Below are the code and all the weights of a small trained network. Each question names an input and a target symbol and asks about switching units off, where a switched-off unit gives its printed mean instead of its output.

import numpy as np


def w(rows, s, z=0):
    codes = np.array(rows[::2]) - 128.0
    scale = np.full(codes.shape[1], s)
    scale[-1] = z or s
    return codes * scale


def f(y):
    return y / 2 * (1 + np.tanh(0.7978845608 * (y + 0.044715 * y**3)))


def softmax(a):
    e = np.exp(a - a.max(-1, keepdims=True))
    return e / e.sum(-1, keepdims=True)


def log_softmax(a):
    a = a - a.max(-1, keepdims=True)
    return a - np.log(np.exp(a).sum(-1, keepdims=True))


def net(x, mask):
    ids = ['αβγδεηθλμξπσφψω'.index(c) for c in x.split()]
    T = len(ids)
    res = E[ids] + P[:T]
    r = res
    for j in range(2):
        rows = slice(2 * j, 2 * j + 2)
        q, k, v = (r @ M[0][rows].T for M in (Q, K, V))
        z = softmax(np.where(np.tri(T) > 0, q @ k.T / 2**0.5, -1e9)) @ v
        o = O[0][rows]
        res = res + np.where(mask[j], z, o[:, -1]) @ o[:, :-1]
    y = f(res @ A[0][:, :-1].T + A[0][:, -1])
    res = res + np.where(mask[2:6], y, B[0][:, -1]) @ B[0][:, :-1]
    return log_softmax(res[-1] @ U[:, :-1].T + U[:, -1])


Q, K, V, O, A, B = {}, {}, {}, {}, {}, {}
E = w([
[119,148,86,24,112],'α',
[65,163,103,118,95],'β',
[146,85,40,126,156],'γ',
[143,81,104,76,75],'δ',
[99,114,31,85,94],'ε',
[132,160,142,99,158],'η',
[150,60,136,105,194],'θ',
[131,214,96,165,85],'λ',
[178,166,57,144,166],'μ',
[152,61,125,44,124],'ξ',
[171,73,91,189,69],'π',
[121,131,148,250,149],'σ',
[165,199,159,157,130],'φ',
[89,140,196,65,153],'ψ',
[79,110,217,148,171],'ω',
],0.021)
P = w([
[119,85,156,120,119],'0',
[158,122,32,152,180],'1',
[154,141,254,51,184],'2',
[127,70,223,206,87],'3',
[161,119,31,152,178],'4',
[151,150,245,88,171],'5',
[132,65,219,211,96],'6',
[161,112,31,147,177],'7',
[146,153,237,107,161],'8',
[127,66,227,203,92],'9',
[165,113,25,146,179],'10',
],0.0089)
Q[0] = w([
[164,251,156,156,115],'H1',
[202,254,186,152,166],'H1',
[62,160,158,92,170],'H2',
[147,146,76,145,184],'H2',
],0.0078)
K[0] = w([
[226,215,169,156,115],'H1',
[251,185,171,147,145],'H1',
[170,105,83,104,103],'H2',
[153,119,53,104,166],'H2',
],0.011)
V[0] = w([
[162,253,89,61,190],'H1',
[246,205,150,142,108],'H1',
[154,5,19,82,105],'H2',
[91,216,72,45,111],'H2',
],0.0043)
O[0] = w([
[123,132,102,65,111,135],'H1',
[187,142,88,75,184,68],'H1',
[136,87,101,79,148,250],'H2',
[130,255,109,138,137,123],'H2',
],0.0084,0.0025)
A[0] = w([
[119,146,23,195,126,96],'N1',
[48,118,89,78,252,83],'N2',
[229,101,14,82,123,109],'N3',
[138,133,180,142,234,2],'N4',
],0.013,0.0085)
B[0] = w([
[75,134,196,83,138,189],'N1',
[79,92,79,125,189,186],'N2',
[182,116,131,112,80,245],'N3',
[99,150,107,148,8,151],'N4',
],0.017,0.012)
U = w([
[111,169,31,127,70,113],'α',
[118,205,176,83,77,68],'β',
[152,81,101,178,141,126],'γ',
[172,120,94,145,98,94],'δ',
[60,133,127,79,36,24],'ε',
[139,151,173,84,169,152],'η',
[101,119,147,128,188,170],'θ',
[67,169,173,90,135,124],'λ',
[170,177,143,123,119,166],'μ',
[115,88,180,97,158,109],'ξ',
[151,128,94,170,32,98],'π',
[89,103,112,185,133,178],'σ',
[167,139,117,164,188,246],'φ',
[112,117,255,106,185,153],'ψ',
[120,112,230,117,90,128],'ω',
],0.012,0.011)

Each question gives the input, a string of symbols that net reads in full, and the target symbol t.
The units are the heads (2 rows each of Q, K, V and O) and the neurons (one row each of A and B). Each row of codes is followed by its name. A weight is (code - 128) times the scale printed after its matrix; where a second scale follows, it is the last column's (O, A, B and U).
mask holds one flag per unit, heads first, then neurons. A switched-off unit (its flag False) gives its mean, the last column of its rows in O or B, instead of its output. The means were averaged over made-up inputs and are rounded, as every weight is.
A unit's drop is (log p(t) with every unit on - log p(t) with that unit switched off) / (log p(t) with every unit on - log p(t) with every unit switched off).
The circuit of an input: a set's keep is (log p(t) with only the set's units on - log p(t) with every unit switched off) / (log p(t) with every unit on - log p(t) with every unit switched off). Starting from all 6 units, units are removed one at a time, each time the one whose removal leaves the highest keep (on an exact tie, the one counted first), for as long as the keep stays at least 0.8.
circuit, biggest first: the units of the circuit, biggest drop first
top k neurons: the k neurons with the biggest drops, biggest first
which heads matter: for each layer, one digit per head in row order, 1 if its drop is at least 0.15 and else 0, layers parted by /
drop of u: that unit's drop, to one decimal
input δ η φ, target β: circuit, biggest first -> N4, N2
input μ ξ λ α ω σ η ξ, target δ: circuit, biggest first -> N3, N1
input σ α ξ θ λ, target β: circuit, biggest first -> N1, N2
input η φ δ ε α γ φ, target φ: circuit, biggest first -> N1, N3
input ε ε δ η β σ δ μ, target η: top 2 neurons -> N1, N3
input ψ γ ε ω θ, target γ: circuit, biggest first -> N2, N1, N3
input ε β ε π α σ, target π: circuit, biggest first -> N4, N1
input ψ π σ ξ δ, target π: top 3 neurons -> N3, N2, N1
input ω ε ε, target α: top neuron -> N1
input ε ε θ, target σ: circuit, biggest first -> N4, N2, N3
input ω ω φ, target β: which heads matter -> 10
input ω ω γ δ σ λ δ σ, target ψ: which heads matter -> 00
input δ ε ε, target α: top 3 neurons -> N1, N2, N3
input ψ ψ ω φ η φ ε δ ε γ λ, target β: which heads matter -> 10
input ω η α λ π, target ω: drop of N1 -> 0.8
input δ ξ γ σ θ, target γ: drop of H2 -> 0.2
input ε ε ε η ψ, target θ: drop of N3 -> 0.2
input φ ε ξ ε ε α ω λ γ ε ε, target ε: drop of N3 -> 0.5
